Below are the code and all the weights of a small trained network. Each question names an input and a target symbol and asks about switching units off, where a switched-off unit gives its printed mean instead of its output.

import numpy as np


def w(rows, s, z=0):
    codes = np.array(rows[::2]) - 128.0
    scale = np.full(codes.shape[1], s)
    scale[-1] = z or s
    return codes * scale


def norm(h):
    return h / np.sqrt((h * h).mean(-1, keepdims=True) + 1e-5)


def f(y):
    return np.maximum(y, 0)


def softmax(a):
    e = np.exp(a - a.max(-1, keepdims=True))
    return e / e.sum(-1, keepdims=True)


def log_softmax(a):
    a = a - a.max(-1, keepdims=True)
    return a - np.log(np.exp(a).sum(-1, keepdims=True))


def net(x, mask):
    ids = ['ΛΦαβδεζπω'.index(c) for c in x.split()]
    T = len(ids)
    res = E[ids] + P[:T]
    u = 0
    for l in range(2):
        r = norm(res)
        for j in range(2):
            rows = slice(2 * j, 2 * j + 2)
            q, k, v = (r @ M[l][rows].T for M in (Q, K, V))
            z = softmax(np.where(np.tri(T) > 0, q @ k.T / 2**0.5, -1e9)) @ v
            o = O[l][rows]
            res = res + np.where(mask[u + j], z, o[:, -1]) @ o[:, :-1]
        u += 2
        y = f(norm(res) @ A[l][:, :-1].T + A[l][:, -1])
        res = res + np.where(mask[u : u + 4], y, B[l][:, -1]) @ B[l][:, :-1]
        u += 4
    return log_softmax(norm(res)[-1] @ U[:, :-1].T + U[:, -1])


Q, K, V, O, A, B = {}, {}, {}, {}, {}, {}
E = w([
[136,94,239,80,95],'Λ',
[110,138,157,112,3],'Φ',
[95,189,114,143,80],'α',
[148,152,194,107,88],'β',
[156,146,24,158,71],'δ',
[121,145,179,108,88],'ε',
[93,131,41,141,41],'ζ',
[130,188,59,125,49],'π',
[70,88,148,22,200],'ω',
],0.016)
P = w([
[90,227,25,147,178],'0',
[188,210,62,32,21],'1',
[224,157,95,51,3],'2',
[207,93,78,57,2],'3',
[185,63,61,62,15],'4',
[128,52,31,52,39],'5',
],0.007)
Q[0] = w([
[117,58,176,92,128],'L0H1',
[119,104,147,249,146],'L0H1',
[58,145,100,132,98],'L0H2',
[169,106,100,116,60],'L0H2',
],0.014)
K[0] = w([
[163,127,238,122,124],'L0H1',
[198,142,144,254,41],'L0H1',
[129,66,173,55,209],'L0H2',
[77,167,214,179,170],'L0H2',
],0.0087)
V[0] = w([
[80,85,89,118,133],'L0H1',
[132,115,156,7,247],'L0H1',
[12,96,72,50,146],'L0H2',
[188,153,66,175,150],'L0H2',
],0.011)
O[0] = w([
[143,224,136,48,149,135],'L0H1',
[107,220,7,139,56,219],'L0H1',
[63,88,117,35,152,186],'L0H2',
[68,161,85,187,2,3],'L0H2',
],0.0085,0.0057)
A[0] = w([
[165,130,140,26,32,196],'L0N1',
[129,92,211,142,204,1],'L0N2',
[82,186,150,170,165,88],'L0N3',
[92,151,160,2,149,103],'L0N4',
],0.0081,0.0047)
B[0] = w([
[127,117,111,161,245,252],'L0N1',
[126,102,62,105,87,133],'L0N2',
[182,121,176,109,193,129],'L0N3',
[128,82,121,156,114,179],'L0N4',
],0.012,0.013)
Q[1] = w([
[226,192,110,192,64],'L1H1',
[205,106,147,145,210],'L1H1',
[53,128,215,136,1],'L1H2',
[141,36,109,76,237],'L1H2',
],0.0083)
K[1] = w([
[101,39,135,65,198],'L1H1',
[7,130,131,66,89],'L1H1',
[202,90,134,191,156],'L1H2',
[69,157,135,108,46],'L1H2',
],0.013)
V[1] = w([
[85,49,170,66,117],'L1H1',
[191,122,232,124,121],'L1H1',
[251,113,105,72,207],'L1H2',
[214,91,25,93,19],'L1H2',
],0.011)
O[1] = w([
[110,215,203,58,66,114],'L1H1',
[84,208,167,208,124,2],'L1H1',
[40,101,142,133,254,190],'L1H2',
[244,205,59,128,233,118],'L1H2',
],0.012,0.0066)
A[1] = w([
[146,255,108,51,180,192],'L1N1',
[94,133,186,196,96,59],'L1N2',
[80,152,186,87,105,247],'L1N3',
[167,152,115,158,73,16],'L1N4',
],0.014,0.0013)
B[1] = w([
[24,118,7,161,47,254],'L1N1',
[160,191,78,233,130,165],'L1N2',
[205,190,111,82,167,175],'L1N3',
[166,133,165,116,180,142],'L1N4',
],0.014,0.0076)
U = w([
[110,139,163,193,84,251],'Λ',
[138,138,110,132,144,25],'Φ',
[137,40,134,171,95,70],'α',
[90,190,60,142,126,112],'β',
[149,241,151,131,172,162],'δ',
[158,148,162,60,132,122],'ε',
[114,107,143,155,223,143],'ζ',
[226,138,85,160,173,114],'π',
[154,154,127,249,148,152],'ω',
],0.014,0.0032)

Each question gives the input, a string of symbols that net reads in full, and the target symbol t.
The units are the heads (2 rows each of Q, K, V and O) and the neurons (one row each of A and B). Each row of codes is followed by its name. A weight is (code - 128) times the scale printed after its matrix; where a second scale follows, it is the last column's (O, A, B and U).
mask holds one flag per unit, layer by layer, with each layer's heads first. A switched-off unit (its flag False) gives its mean, the last column of its rows in O or B, instead of its output. The means were averaged over made-up inputs and are rounded, as every weight is.
A unit's drop is (log p(t) with every unit on - log p(t) with that unit switched off) / (log p(t) with every unit on - log p(t) with every unit switched off).
The circuit of an input: a set's keep is (log p(t) with only the set's units on - log p(t) with every unit switched off) / (log p(t) with every unit on - log p(t) with every unit switched off). Starting from all 12 units, units are removed one at a time, each time the one whose removal leaves the highest keep (on an exact tie, the one counted first), for as long as the keep stays at least 0.8.
circuit, biggest first: the units of the circuit, biggest drop first
unit that matters most: the unit with the biggest drop
k most important neurons of layer l: the k neurons of layer l with the biggest drops, biggest first
heads that matter: for each layer, one digit per head in row order, 1 if its drop is at least 0.15 and else 0, layers parted by /
input δ δ ε, target π: heads that matter : 01 / 01
input Φ Φ β Λ Λ, target δ: unit that matters most : L0H1
input α Λ δ, target Λ: circuit, biggest first : L0N1, L0H1, L1H2, L1H1
input ω ζ π Λ, target β: heads that matter : 11 / 01
input Φ ζ δ Φ, target δ: circuit, biggest first : L1H1, L0H1, L1N3
input ε Φ ζ Φ Λ, target β: heads that matter : 10 / 11
input ζ ζ π, target ε: heads that matter : 11 / 11
input Φ α β, target δ: heads that matter : 10 / 10
input Λ Λ Φ, target ζ: circuit, biggest first : L1H2, L0H2
input π δ δ, target α: heads that matter : 11 / 01
input ζ π Λ Λ π, target ε: heads that matter : 11 / 10
input α Λ ζ, target Λ: heads that matter : 11 / 11
input π Φ β, target α: circuit, biggest first : L0H2, L0H1, L1H2
input β ζ Λ ζ, target ω: most important neuron of layer 1 : L1N2
input ζ Λ ε ε ε Λ, target ε: 2 most important neurons of layer 1 : L1N3, L1N1
input δ Λ ε, target π: circuit, biggest first : L0H2, L1H2
input ε δ δ δ β, target β: heads that matter : 10 / 11
input π π δ Λ Λ Φ, target α: 2 most important neurons of layer 0 : L0N1, L0N4
input Φ π π, target δ: circuit, biggest first : L1H1, L0H1
input Λ ζ ε, target ζ: heads that matter : 00 / 01
